Below are the code and all the weights of a small trained network. Each question names an input and a target symbol and asks about switching units off, where a switched-off unit gives its printed mean instead of its output.

import numpy as np


def w(rows, s, z=0):
    codes = np.array(rows[::2]) - 128.0
    scale = np.full(codes.shape[1], s)
    scale[-1] = z or s
    return codes * scale


def norm(h):
    return h / np.sqrt((h * h).mean(-1, keepdims=True) + 1e-5)


def f(y):
    return np.maximum(y, 0)


def softmax(a):
    e = np.exp(a - a.max(-1, keepdims=True))
    return e / e.sum(-1, keepdims=True)


def log_softmax(a):
    a = a - a.max(-1, keepdims=True)
    return a - np.log(np.exp(a).sum(-1, keepdims=True))


def net(x, mask):
    ids = ['αβγδεζλμξπσφψ'.index(c) for c in x.split()]
    T = len(ids)
    res = E[ids] + P[:T]
    u = 0
    for l in range(3):
        q, k, v = (norm(res) @ M[l].T for M in (Q, K, V))
        z = softmax(np.where(np.tri(T) > 0, q @ k.T / 3**0.5, -1e9)) @ v
        res = res + np.where(mask[u], z, O[l][:, -1]) @ O[l][:, :-1]
        u += 1
        y = f(norm(res) @ A[l][:, :-1].T + A[l][:, -1])
        res = res + np.where(mask[u : u + 4], y, B[l][:, -1]) @ B[l][:, :-1]
        u += 4
    return log_softmax(norm(res)[-1] @ U[:, :-1].T + U[:, -1])


Q, K, V, O, A, B = {}, {}, {}, {}, {}, {}
E = w([
[218,142,75,131],'α',
[137,73,142,128],'β',
[92,210,126,185],'γ',
[224,149,77,130],'δ',
[146,93,2,163],'ε',
[100,177,120,107],'ζ',
[129,217,63,33],'λ',
[111,99,120,210],'μ',
[118,129,186,151],'ξ',
[103,102,130,191],'π',
[93,131,136,121],'σ',
[192,84,199,49],'φ',
[118,151,108,107],'ψ',
],0.017)
P = w([
[255,119,128,149],'0',
[127,157,71,96],'1',
[129,149,93,97],'2',
[123,144,112,97],'3',
[126,143,119,102],'4',
[118,140,128,102],'5',
[118,139,143,95],'6',
[120,133,154,99],'7',
[115,130,159,98],'8',
[122,133,167,99],'9',
[118,130,180,98],'10',
[137,130,186,108],'11',
],0.0073)
Q[0] = w([
[202,72,140,153],'L0H1',
[254,196,124,133],'L0H1',
[209,171,18,119],'L0H1',
],0.0068)
K[0] = w([
[142,33,255,140],'L0H1',
[239,225,166,57],'L0H1',
[245,123,39,249],'L0H1',
],0.0063)
V[0] = w([
[125,138,197,167],'L0H1',
[183,202,138,85],'L0H1',
[254,175,145,136],'L0H1',
],0.0048)
O[0] = w([
[145,142,1,105,11],'L0H1',
[121,121,118,61,206],'L0H1',
[47,165,103,137,135],'L0H1',
],0.0085,0.0013)
A[0] = w([
[43,184,186,152,99],'L0N1',
[3,210,114,81,251],'L0N2',
[205,105,138,224,225],'L0N3',
[132,171,138,24,252],'L0N4',
],0.008,0.0022)
B[0] = w([
[241,51,147,181,184],'L0N1',
[167,42,2,203,245],'L0N2',
[73,180,128,58,183],'L0N3',
[27,147,85,48,254],'L0N4',
],0.0066,0.0067)
Q[1] = w([
[74,147,165,178],'L1H1',
[108,144,2,187],'L1H1',
[155,210,117,228],'L1H1',
],0.0067)
K[1] = w([
[81,187,255,228],'L1H1',
[74,88,24,161],'L1H1',
[128,222,61,130],'L1H1',
],0.0069)
V[1] = w([
[79,114,136,253],'L1H1',
[148,209,176,149],'L1H1',
[173,115,91,230],'L1H1',
],0.0062)
O[1] = w([
[67,201,95,75,97],'L1H1',
[175,88,165,170,3],'L1H1',
[203,113,255,173,135],'L1H1',
],0.0079,0.0048)
A[1] = w([
[123,137,235,131,3],'L1N1',
[89,222,124,121,82],'L1N2',
[67,143,140,206,142],'L1N3',
[41,146,122,254,90],'L1N4',
],0.0091,0.0021)
B[1] = w([
[131,50,98,186,148],'L1N1',
[27,204,84,140,240],'L1N2',
[158,171,152,121,199],'L1N3',
[212,254,165,72,250],'L1N4',
],0.0074,0.0022)
Q[2] = w([
[215,192,72,230],'L2H1',
[199,155,3,34],'L2H1',
[187,94,190,26],'L2H1',
],0.0065)
K[2] = w([
[198,192,66,254],'L2H1',
[209,183,40,92],'L2H1',
[166,201,185,78],'L2H1',
],0.0058)
V[2] = w([
[249,100,108,171],'L2H1',
[149,34,78,83],'L2H1',
[140,82,253,109],'L2H1',
],0.0045)
O[2] = w([
[150,70,151,42,126],'L2H1',
[102,191,109,106,202],'L2H1',
[255,116,20,145,2],'L2H1',
],0.005)
A[2] = w([
[50,166,93,111,92],'L2N1',
[2,45,120,29,5],'L2N2',
[94,151,204,166,105],'L2N3',
[169,32,59,200,228],'L2N4',
],0.0082,0.0023)
B[2] = w([
[165,81,255,152,215],'L2N1',
[182,125,154,176,254],'L2N2',
[33,145,89,169,136],'L2N3',
[41,85,123,171,170],'L2N4',
],0.0096,0.0095)
U = w([
[6,90,126,175,221],'α',
[157,61,223,186,112],'β',
[182,181,94,205,74],'γ',
[83,112,113,62,128],'δ',
[128,117,126,104,83],'ε',
[87,173,139,139,100],'ζ',
[111,130,134,107,100],'λ',
[126,154,126,140,91],'μ',
[54,157,144,78,175],'ξ',
[148,116,118,119,75],'π',
[198,107,89,113,149],'σ',
[130,70,170,20,92],'φ',
[132,112,131,118,3],'ψ',
],0.013,0.0043)

Each question gives the input, a string of symbols that net reads in full, and the target symbol t.
The units are the heads (3 rows each of Q, K, V and O) and the neurons (one row each of A and B). Each row of codes is followed by its name. A weight is (code - 128) times the scale printed after its matrix; where a second scale follows, it is the last column's (O, A, B and U).
mask holds one flag per unit, layer by layer, with each layer's heads first. A switched-off unit (its flag False) gives its mean, the last column of its rows in O or B, instead of its output. The means were averaged over made-up inputs and are rounded, as every weight is.
A unit's drop is (log p(t) with every unit on - log p(t) with that unit switched off) / (log p(t) with every unit on - log p(t) with every unit switched off).
The circuit of an input: a set's keep is (log p(t) with only the set's units on - log p(t) with every unit switched off) / (log p(t) with every unit on - log p(t) with every unit switched off). Starting from the 12 units with the biggest drops (on a tie, the unit counted first), units are removed one at a time, each time the one whose removal leaves the highest keep (on an exact tie, the one counted first), for as long as the keep stays at least 0.8.
units of the circuit, in order: the units of the circuit, biggest drop first
k most important neurons: the k neurons with the biggest drops, biggest first
k most important neurons of layer l: the k neurons of layer l with the biggest drops, biggest first
drop of u: that unit's drop, to one decimal
input σ β α σ π γ α λ λ σ α ζ, target α: units of the circuit, in order => L0N2
input σ λ δ, target ξ: units of the circuit, in order => L0H1, L2N2, L0N2
input σ φ γ, target γ: 2 most important neurons => L1N4, L0N2
input β π α σ α σ σ δ, target ξ: units of the circuit, in order => L0H1, L2N2
input ψ σ ξ μ β ψ α π π ζ, target α: 2 most important neurons of layer 0 => L0N2, L0N3
input σ σ ζ σ ξ σ ε ε, target β: 4 most important neurons => L0N2, L0N4, L2N1, L0N1
input ψ γ β σ β ε π ε ε φ ε, target β: 2 most important neurons => L0N2, L0N4
input α α ε, target α: 2 most important neurons of layer 2 => L2N4, L2N2
input ε β φ γ, target γ: 3 most important neurons => L1N4, L2N1, L0N2
input σ α α π σ σ σ σ α ξ, target α: 3 most important neurons => L0N4, L2N1, L2N2
input ξ α π λ σ λ σ σ π, target ξ: 2 most important neurons => L0N3, L1N4
input π γ ε, target α: 3 most important neurons => L2N2, L0N2, L2N4
input π φ σ λ ζ ε λ λ ε ε ζ, target β: 2 most important neurons => L0N4, L2N2
input μ σ α, target ξ: 2 most important neurons of layer 0 => L0N2, L0N1
input ε β σ σ ψ β ξ β α ε ψ, target β: 3 most important neurons => L0N4, L2N2, L2N1
input ε σ ε γ σ δ ψ ε ψ, target β: 2 most important neurons of layer 2 => L2N2, L2N3
input π σ α π, target ξ: most important neuron of layer 0 => L0N3
input α μ σ φ ε σ φ ε σ ξ, target α: drop of L0N4 => 1.0
input ε ψ σ λ λ δ ε σ, target β: drop of L2N2 => 0.1
